Here is a tiny trained network, its code and every weight. The questions are about switching its units off for an input and a class, where a switched-off unit gives its printed mean instead of its output.

import numpy as np


def w(rows, s, z=0):
    codes = np.array(rows[::2]) - 128.0
    scale = np.full(codes.shape[1], s)
    scale[-1] = z or s
    return codes * scale


def norm(h):
    return h / np.sqrt((h * h).mean(-1, keepdims=True) + 1e-5)


def f(y):
    return np.maximum(y, 0)


def log_softmax(a):
    a = a - a.max(-1, keepdims=True)
    return a - np.log(np.exp(a).sum(-1, keepdims=True))


def net(x, mask):
    res = np.array(x, float).reshape(1, 2) / 4 @ E
    u = 0
    for l in range(4):
        y = f(norm(res) @ A[l][:, :-1].T + A[l][:, -1])
        res = res + np.where(mask[u : u + 4], y, B[l][:, -1]) @ B[l][:, :-1]
        u += 4
    return log_softmax(norm(res)[-1] @ U[:, :-1].T + U[:, -1])


A, B = {}, {}
E = w([
[100,145,145,216,255,33,29,82,140],'x0',
[236,162,147,84,107,174,103,82,51],'x1',
],0.0082)
A[0] = w([
[156,32,32,93,98,207,104,187,100,84],'0.n1',
[188,185,254,7,133,146,136,134,52,165],'0.n2',
[91,173,86,68,116,144,193,156,92,5],'0.n3',
[42,39,133,96,94,143,128,125,151,143],'0.n4',
],0.0051,0.0025)
B[0] = w([
[88,188,192,155,126,98,162,134,100,213],'0.n1',
[113,103,88,108,150,58,143,147,107,255],'0.n2',
[128,81,124,203,85,155,65,109,91,179],'0.n3',
[172,157,111,72,254,105,79,115,115,209],'0.n4',
],0.0076,0.0052)
A[1] = w([
[157,133,213,127,243,172,63,45,186,57],'1.n1',
[191,83,18,12,36,201,154,175,176,194],'1.n2',
[214,208,184,71,77,135,80,50,119,8],'1.n3',
[115,3,79,160,200,181,96,153,146,108],'1.n4',
],0.0057,0.0016)
B[1] = w([
[103,95,181,158,67,199,153,189,78,239],'1.n1',
[88,212,136,175,193,148,22,210,182,253],'1.n2',
[78,139,63,55,239,102,192,94,155,183],'1.n3',
[125,84,24,2,165,60,169,108,118,190],'1.n4',
],0.008,0.0054)
A[2] = w([
[133,156,150,162,117,179,122,177,94,117],'2.n1',
[79,158,161,175,136,128,2,79,155,220],'2.n2',
[106,176,109,69,115,89,156,127,171,93],'2.n3',
[105,88,111,91,111,92,137,154,53,253],'2.n4',
],0.0094,0.0011)
B[2] = w([
[100,84,137,184,153,170,117,101,132,222],'2.n1',
[178,234,132,89,96,255,160,179,59,215],'2.n2',
[134,106,137,135,142,42,114,58,155,200],'2.n3',
[187,57,117,169,88,217,131,95,168,253],'2.n4',
],0.0094,0.0067)
A[3] = w([
[77,133,86,74,144,59,160,154,191,140],'3.n1',
[184,136,120,88,175,126,169,85,3,83],'3.n2',
[115,185,163,147,112,154,203,140,125,11],'3.n3',
[122,174,201,86,99,100,174,125,132,63],'3.n4',
],0.0071,0.0012)
B[3] = w([
[125,166,95,8,139,55,93,85,127,211],'3.n1',
[65,150,106,84,140,34,113,131,190,254],'3.n2',
[102,165,135,128,97,150,58,180,100,191],'3.n3',
[141,161,147,164,75,119,128,143,114,128],'3.n4',
],0.012,0.0041)
U = w([
[56,249,163,147,198,246,74,238,72,164],'0',
[98,142,68,23,219,44,87,91,179,224],'1',
[175,2,147,192,130,230,152,77,159,228],'2',
[146,173,138,174,60,72,217,171,111,30],'3',
[79,110,225,154,85,90,146,149,118,46],'4',
[162,163,210,134,101,122,221,124,122,7],'5',
[168,148,209,139,83,122,173,133,120,3],'6',
],0.0092,0.0036)

Each question gives the input, the list of numbers given to net, and the class t.
The units are the neurons (one row each of A and B). Each row of codes is followed by its name. A weight is (code - 128) times the scale printed after its matrix; where a second scale follows, it is the last column's (A, B and U).
mask holds one flag per neuron, layer by layer. A switched-off neuron (its flag False) gives its mean, the last column of its row in B, instead of its output. The means were averaged over made-up inputs and are rounded, as every weight is.
A unit's drop is (log p(t) with every unit on - log p(t) with that unit switched off) / (log p(t) with every unit on - log p(t) with every unit switched off).
The circuit of an input: a set's keep is (log p(t) with only the set's units on - log p(t) with every unit switched off) / (log p(t) with every unit on - log p(t) with every unit switched off). Starting from the 12 units with the biggest drops (on a tie, the unit counted first), units are removed one at a time, each time the one whose removal leaves the highest keep (on an exact tie, the one counted first), for as long as the keep stays at least 0.8.
circuit, biggest first: the units of the circuit, biggest drop first
top k neurons: the k neurons with the biggest drops, biggest first
top k neurons in layer l: the k neurons of layer l with the biggest drops, biggest first
drop when u is switched off: that unit's drop, to one decimal
input [-8,8], class 0: circuit, biggest first -> 1.n2
input [-7,8], class 1: circuit, biggest first -> 1.n3; 3.n2
input [1,3], class 2: top 2 neurons -> 1.n2; 2.n4
input [-3,4], class 1: top 3 neurons -> 1.n1; 1.n3; 0.n1
input [2,3], class 2: top 3 neurons -> 1.n2; 2.n4; 0.n1
input [-5,-6], class 1: top 3 neurons -> 0.n4; 1.n1; 3.n1
input [-1,0], class 2: top 2 neurons -> 1.n2; 2.n4
input [-2,-3], class 2: top 2 neurons -> 2.n4; 1.n2
input [-4,6], class 1: top 2 neurons -> 1.n3; 1.n1
input [0,4], class 1: top 2 neurons -> 1.n1; 0.n3
input [6,-5], class 0: top 3 neurons -> 2.n2; 0.n2; 1.n3
input [-1,-3], class 2: top 4 neurons -> 2.n4; 1.n2; 0.n2; 0.n4
input [0,-3], class 2: top 3 neurons -> 1.n2; 2.n4; 0.n2
input [5,4], class 0: top 3 neurons -> 1.n4; 1.n1; 2.n2
input [4,-1], class 0: circuit, biggest first -> 2.n2
input [-3,-3], class 2: top 3 neurons in layer 0 -> 0.n1; 0.n3; 0.n4
input [-5,7], class 1: top 2 neurons in layer 1 -> 1.n3; 1.n1
input [-6,-7], class 1: top 3 neurons in layer 2 -> 2.n3; 2.n4; 2.n2
input [3,0], class 2: top 3 neurons in layer 1 -> 1.n1; 1.n2; 1.n4
input [5,3], class 0: top neuron in layer 2 -> 2.n2
input [6,5], class 0: top 2 neurons in layer 1 -> 1.n4; 1.n1
input [-8,-1], class 0: drop when 1.n2 is switched off -> 2.5
input [5,1], class 0: drop when 2.n2 is switched off -> 0.7
